In the rows, 128 means zero.
Each row of numbers stands for one element and depends on some of the facts below. Use the named rows to name the rest.

How the elements are related:
ψ: points at; μ: refers to; Δ: belongs to class; α: uses
<1058> ψ <838>; <1064> ψ <323>; <1072> ψ <725>
<1072> ψ <701>; <1162> ψ <673>; <1303> ψ <1348>
<1303> ψ <1213>; <148> ψ <540>; <259> ψ <701>
<400> ψ <701>; <469> ψ <76>; <492> ψ <1303>
<540> ψ <1213>; <57> ψ <1319>; <673> ψ <572>
<673> ψ <540>; <76> ψ <762>; <809> ψ <386>
<809> ψ <838>; <814> ψ <104>; <837> ψ <1162>
<838> ψ <540>; <1018> μ <1357>; <1043> μ <76>
<1043> μ <777>; <104> μ <321>; <1064> μ <413>
<1064> μ <702>; <1064> μ <743>; <1162> μ <1072>
<1162> μ <1303>; <1162> μ <321>; <1162> μ <742>
<1162> μ <1009>; <1170> μ <753>; <1188> μ <777>
<1220> μ <936>; <1229> μ <162>; <1229> μ <252>
<1229> μ <1124>; <1231> μ <1072>; <1231> μ <621>
<1231> μ <468>; <1231> μ <1143>; <1257> μ <259>
<1311> μ <579>; <1339> μ <861>; <148> μ <383>
<148> μ <713>; <148> μ <746>; <154> μ <857>
<171> μ <621>; <184> μ <400>; <184> μ <231>
<188> μ <228>; <196> μ <346>; <196> μ <1324>
<196> μ <343>; <255> μ <413>; <255> μ <540>
<255> μ <680>; <263> μ <540>; <292> μ <283>
<319> μ <343>; <319> μ <814>; <334> μ <506>
<374> μ <1010>; <374> μ <680>; <378> μ <985>
<378> μ <307>; <384> μ <837>; <41> μ <1124>
<420> μ <260>; <420> μ <1010>; <420> μ <389>
<48> μ <114>; <492> μ <1280>; <492> μ <26>
<492> μ <814>; <513> μ <6>; <513> μ <571>
<513> μ <746>; <537> μ <415>; <537> μ <579>
<537> μ <57>; <543> μ <1213>; <55> μ <277>
<55> μ <386>; <569> μ <837>; <615> μ <1124>
<615> μ <724>; <634> μ <283>; <634> μ <1319>
<635> μ <139>; <712> μ <506>; <712> μ <307>
<717> μ <809>; <725> μ <857>; <725> μ <130>
<725> μ <42>; <744> μ <857>; <751> μ <228>
<774> μ <762>; <838> μ <701>; <838> μ <1058>
<849> μ <1348>; <849> μ <459>; <849> μ <114>
<873> μ <809>; <905> μ <323>; <905> μ <673>
<905> μ <862>; <913> μ <468>; <913> μ <777>
<933> μ <594>; <965> μ <469>; <974> μ <701>
<974> μ <1009>; <1009> Δ b; <1010> Δ c
<1018> Δ b; <1043> Δ d; <104> Δ a
<1058> Δ a; <1064> Δ b; <1072> Δ a
<1124> Δ a; <1143> Δ b; <114> Δ b
<1162> Δ a; <1170> Δ c; <1188> Δ d
<1213> Δ a; <1220> Δ a; <1222> Δ a
<1229> Δ a; <1231> Δ b; <1257> Δ a
<1280> Δ d; <1303> Δ a; <130> Δ a
<1311> Δ d; <1319> Δ c; <1324> Δ b
<1339> Δ b; <1348> Δ c; <1357> Δ a
<139> Δ a; <148> Δ a; <154> Δ c
<162> Δ a; <171> Δ c; <184> Δ b
<188> Δ a; <196> Δ c; <228> Δ c
<231> Δ b; <252> Δ b; <255> Δ d
<259> Δ a; <260> Δ a; <263> Δ a
<26> Δ a; <277> Δ a; <283> Δ a
<292> Δ d; <307> Δ b; <319> Δ a
<321> Δ b; <323> Δ c; <329> Δ c
<334> Δ b; <343> Δ d; <346> Δ b
<374> Δ a; <378> Δ c; <383> Δ a
<384> Δ a; <386> Δ c; <389> Δ b
<400> Δ c; <413> Δ b; <415> Δ c
<41> Δ a; <420> Δ b; <42> Δ a
<459> Δ a; <468> Δ c; <469> Δ d
<48> Δ a; <492> Δ a; <506> Δ a
<513> Δ a; <537> Δ c; <540> Δ a
<543> Δ a; <55> Δ c; <562> Δ b
<569> Δ a; <571> Δ b; <572> Δ d
<579> Δ a; <57> Δ a; <594> Δ a
<615> Δ b; <621> Δ b; <634> Δ c
<635> Δ a; <673> Δ b; <680> Δ b
<6> Δ c; <701> Δ a; <702> Δ a
<712> Δ a; <713> Δ c; <717> Δ a
<724> Δ a; <725> Δ a; <742> Δ a
<743> Δ a; <744> Δ b; <746> Δ a
<751> Δ b; <753> Δ c; <762> Δ a
<76> Δ b; <774> Δ b; <777> Δ a
<809> Δ a; <814> Δ a; <837> Δ c
<838> Δ a; <849> Δ b; <857> Δ a
<861> Δ d; <862> Δ c; <873> Δ a
<905> Δ a; <913> Δ b; <933> Δ c
<936> Δ a; <965> Δ a; <974> Δ b
<985> Δ a; <1058> α <1162>; <1072> α <384>
<1222> α <1010>; <1222> α <384>; <1222> α <459>
<1280> α <383>; <1280> α <42>; <1311> α <329>
<1311> α <1220>; <1311> α <615>; <1311> α <114>
<1324> α <712>; <1324> α <260>; <1324> α <148>
<1339> α <673>; <1348> α <162>; <228> α <540>
<259> α <1010>; <283> α <1319>; <594> α <255>
<594> α <746>; <594> α <459>; <635> α <746>
<680> α <974>; <6> α <334>; <6> α <321>
<702> α <154>; <702> α <413>; <702> α <459>
<713> α <1143>; <713> α <139>; <742> α <162>
<742> α <562>; <742> α <717>; <76> α <1257>
<76> α <114>; <76> α <1231>; <837> α <383>
<849> α <114>; <862> α <1143>; <913> α <1257>
<965> α <413>

Named rows:
<543>: [102 111 100  95 162  80 120 141 144 104 119 132 130 124 182  78 118 165
 164 138 117 119 155 117 147 109 138 179 138 134 149 155 115 114 121  65
 109 105 151 100 139 179]
<188>: [ 98 105  97  89 161  80 122 139 146 100 121 122 121 126 173  92 121 149
 162 126 127 117 151 121 138 104 136 179 138 135 164 159 112 120 125  63
 104 106 140 102 133 179]
<673>: [ 80 113 111 115 132  53 156 163 163  80 129 168 163 162 189 107 176 175
 183 132 120 116 148 123 102  95 163 198 112 122 123 117  81  85 170  71
 105 102 137 125 131 139]
<42>: [ 97 117  99  97 164  80 131 152 136 117 119 130 133 119 192  78 125 168
 154 142 120 118 150 124 140 118 138 183 133 138 153 147 108  98 122  75
  99 100 140 100 146 169]
<1339>: [ 73  87 116 111 132  67 152 150 169  77 132 167 148 156 172 127 172 156
 185 142 120 112 158 144  98  80 171 191 114 113 121 113  92  97 173  80
 111 108 136 131 116 157]
<1162>: [103 106  93  98 161  80 121 144 145 108 118 128 127 124 182  85 121 164
 157 139 115 118 156 120 138 109 141 177 136 130 154 150 113 111 119  74
 109 105 148 106 134 180]
<774>: [ 88 110 116 117 131  53 143 148 170  69 122 177 164 170 183 100 165 183
 198 140 111 117 154 111 120  82 167 189 121 122 105 123  87 101 168  65
 118 105 155 120 126 150]
<746>: [100 120  93  96 164  75 130 154 137 113 118 125 131 123 192  80 127 166
 152 132 123 118 147 119 137 118 136 185 134 138 162 152 104 101 123  71
  97  98 139 101 145 166]
<148>: [103 110  95  96 161  79 121 144 145 104 121 127 128 125 181  83 122 161
 160 133 118 118 153 117 139 111 137 179 135 132 157 155 113 112 119  66
 107 106 148 105 137 178]
<540>: [ 99 117  98  96 164  79 131 152 135 117 116 128 132 121 192  80 124 169
 153 141 122 118 149 121 140 115 139 182 134 139 155 147 105 100 124  77
  98  97 137  98 144 168]
<1058>: [101 116  92  98 165  77 130 155 137 117 116 126 131 122 193  82 127 168
 150 138 120 119 150 122 136 116 139 184 134 136 158 147 105  99 122  79
  98  96 138 103 142 168]
<837>: [ 72 121  84 110 145  51 130 139 169 104  74 133 169 145 212  82 148 126
 157 104  64 110 152  95 117 125 169 184 135 145 111 144 125 124 166  92
 119  96 116 124 151 122]
<162>: [100 118  95  98 164  78 130 153 137 116 117 127 133 122 192  79 126 169
 152 138 120 118 149 119 139 117 138 183 134 138 156 148 106  99 122  76
  99  98 139 101 143 168]
<346>: [ 79 113 115 112 134  54 157 159 161  78 126 170 162 164 190 106 173 177
 188 136 121 116 148 121 110  91 165 196 116 127 117 119  78  89 174  71
 104  99 137 119 131 140]
<873>: [102 109 104  95 160  86 120 140 141 109 117 128 126 127 177  81 117 164
 164 142 122 121 152 113 144 102 138 171 134 138 148 149 112 114 122  69
 108 109 146 100 134 180]
<1043>: [ 45 105 101 100 139  50 137 162 155 101 114 180 112 141 185  66 129 127
 144 103  94 130 148 134 129  69 163 149 138 125 107 164  80 104 133  92
 116 117 172 131 120 128]
<469>: [ 39 122 111  97 136  55 144 170 141 112 114 176 114 145 188  58 132 131
 144 100 109 134 134 119 128  73 155 146 128 141 109 160  70  91 137  86
 105 121 157 124 129 113]
<334>: [ 85 106 111 117 125  56 143 156 174  69 134 171 162 167 178 105 172 173
 191 128 111 116 153 114 102  91 161 191 111 114 119 122  93  94 163  60
 119 117 153 133 127 150]
<292>: [ 42 110 115  98 137  56 136 159 151 104 117 187 118 139 186  53 124 133
 152 110  95 132 146 129 139  71 159 145 133 132  93 162  84  99 134  84
 117 125 175 125 128 128]

Name these rows:
No name comes twice in this set of rows, the named rows included.
[ 32 100 103  98 143  57 150 172 145 118 117 175 107 129 190  78 137 118
 131 109 103 128 146 156 117  75 165 154 132 128 116 153  75  88 139 107
 101 112 152 133 122 121] -> <861>
[ 94 100 102 122 135  52 144 150 170  73 113 170 154 175 183 117 169 181
 187 145 109 116 159 116 110  74 175 186 127 116 113 118  80 106 169  84
 117  95 148 126 111 153] -> <1018>
[ 43 111 102 100 140  49 141 167 150 106 114 179 115 141 190  62 131 131
 143 103  97 131 145 131 130  73 160 151 135 131 107 163  76  98 135  91
 111 116 168 128 126 121] -> <572>
[106 125  91  96 164  73 128 150 134 112 107 118 125 137 188  84 125 169
 155 130 131 121 142 100 140 106 137 176 138 147 164 154  93 111 126  73
  95  93 130  94 135 162] -> <277>
[ 84 108 118 115 125  61 143 151 167  73 128 168 158 172 175 106 169 174
 195 133 120 119 149 105 107  82 161 184 112 122 114 119  87  97 167  61
 117 116 147 125 123 149] -> <849>
[ 66 106 106 113 139  86 123 128 161 122  69 135 158 145 193  87 138 125
 162 134  70 115 153  91 117 103 173 156 122 147  87 119 133 122 165 107
 130 114 114 125 136 137] -> <1170>
[ 79 115 113 111 134  50 156 160 163  75 128 167 162 164 188 107 175 173
 187 128 122 116 147 123 107  93 163 200 116 125 124 123  79  90 174  65
 102 100 136 121 132 138] -> <571>
[101 113 106  95 156  90 119 142 139 111 120 125 126 130 174  80 119 162
 163 136 125 122 147 104 138 104 133 168 128 139 152 148 112 109 119  63
 109 116 144 102 135 177] -> <965>
[ 62 115 100 105 142  68 129 132 165 109  78 133 164 141 200  84 144 118
 163 112  72 112 150  98 118 118 168 175 128 148 103 136 132 123 168  91
 122 108 113 123 149 128] -> <329>
[102 113  96  98 162  80 125 149 140 112 118 129 130 124 186  81 123 167
 156 139 118 119 152 118 139 112 138 179 134 135 154 149 109 105 120  73
 105 103 144 102 140 174] -> <1222>
[ 81 109 115 114 131  55 152 155 166  74 128 171 160 165 184 108 172 174
 190 135 119 116 151 121 109  87 165 194 116 122 117 121  84  95 171  68
 109 104 142 122 127 146] -> <562>

The same elements again, as new rows of numbers:
Named rows:
<579>: [129 119 134 147 138 131 121 131 128 151 140 167 118  95]
<469>: [134 131  77 121 121 154 116 164 149 117 117  84 148 112]
<712>: [123 127 131 175 138 118 113 124 147 151 142 127  97 114]
<188>: [116 123 121 162 137 121 120 122 132 139 133 147 103 118]
<1324>: [ 93 158 137 113 124 181 128 143 156 127 132 153 133 204]
<277>: [123 120 127 148 136 129 122 128 125 146 137 168 116 105]
<673>: [113 157 137 117 124 185 114 132 160 125 137 148 146 198]
<562>: [108 158 131 123 123 181 113 128 164 121 133 141 140 208]
<1143>: [107 159 117 106 130 187  95 129 168 120 130 174 123 162]
<965>: [116 121 121 162 137 121 119 122 131 140 133 149 102 116]
<323>: [134 167 102 106 133 129 158 132 161 107 155 146 159  88]
<255>: [124 124  66 125  95 133 117 147 174 109 100  60 143 153]
<1220>: [116 121 121 161 137 122 119 122 132 139 133 149 104 118]
<162>: [118 103 105 141 151 133 123 124 121 141 153 168 132 135]
<1009>: [110 170 117  99 135 175  89 131 151 137 126 172 159 207]
<378>: [132 175 102 131 136 119 151 127 181 109 160 108 144  99]
<849>: [106 162 131 143 125 175 109 123 176 119 135 113 128 216]
<506>: [133 122 139 152 138 129 117 133 136 159 146 160 117  92]
<1303>: [118 132 108 133 148 120  98 127 121 153 125 188 117 104]

Rows to name:
No name comes twice in this set of rows, the named rows included.
[ 98 158 114 127 127 184  97 120 183 106 129 151  94 157] -> <913>
[116 114 119 148 117 114 123 116 143 140 123 158 110 132] -> <263>
[101 121 130 139 137 126 140 145 117 152 132 180  99 103] -> <814>
[120 124 125 165 139 123 119 124 136 143 137 144 103 112] -> <48>
[112 163 139 139 125 175 107 128 178 129 140 116 134 210] -> <334>
[114 113 117 150 113 110 123 114 147 139 120 153 110 139] -> <374>
[122 160 148 122 124 185 108 136 172 139 146 140 148 192] -> <307>
[121 100 103 132 152 137 125 126 118 143 158 177 140 135] -> <1124>
[121 114 121 136 137 142 113 128 138 137 137 203  83  38] -> <777>
[129 135  72 136 123 147 114 158 157 112 114  60 137 123] -> <292>
[111 106  97 154 152 127 120 118 127 134 152 147 123 150] -> <41>
[113 133  81 111 121 152 135 181 142 124 114  94 136 112] -> <343>
[ 92 126 120 164 138 116 135 133 129 140 129 144  82 126] -> <492>
[107 106  91 161 152 124 121 115 130 131 152 138 119 160] -> <1229>
[113 132 105 150 147 114 101 121 127 146 125 165 107 122] -> <104>

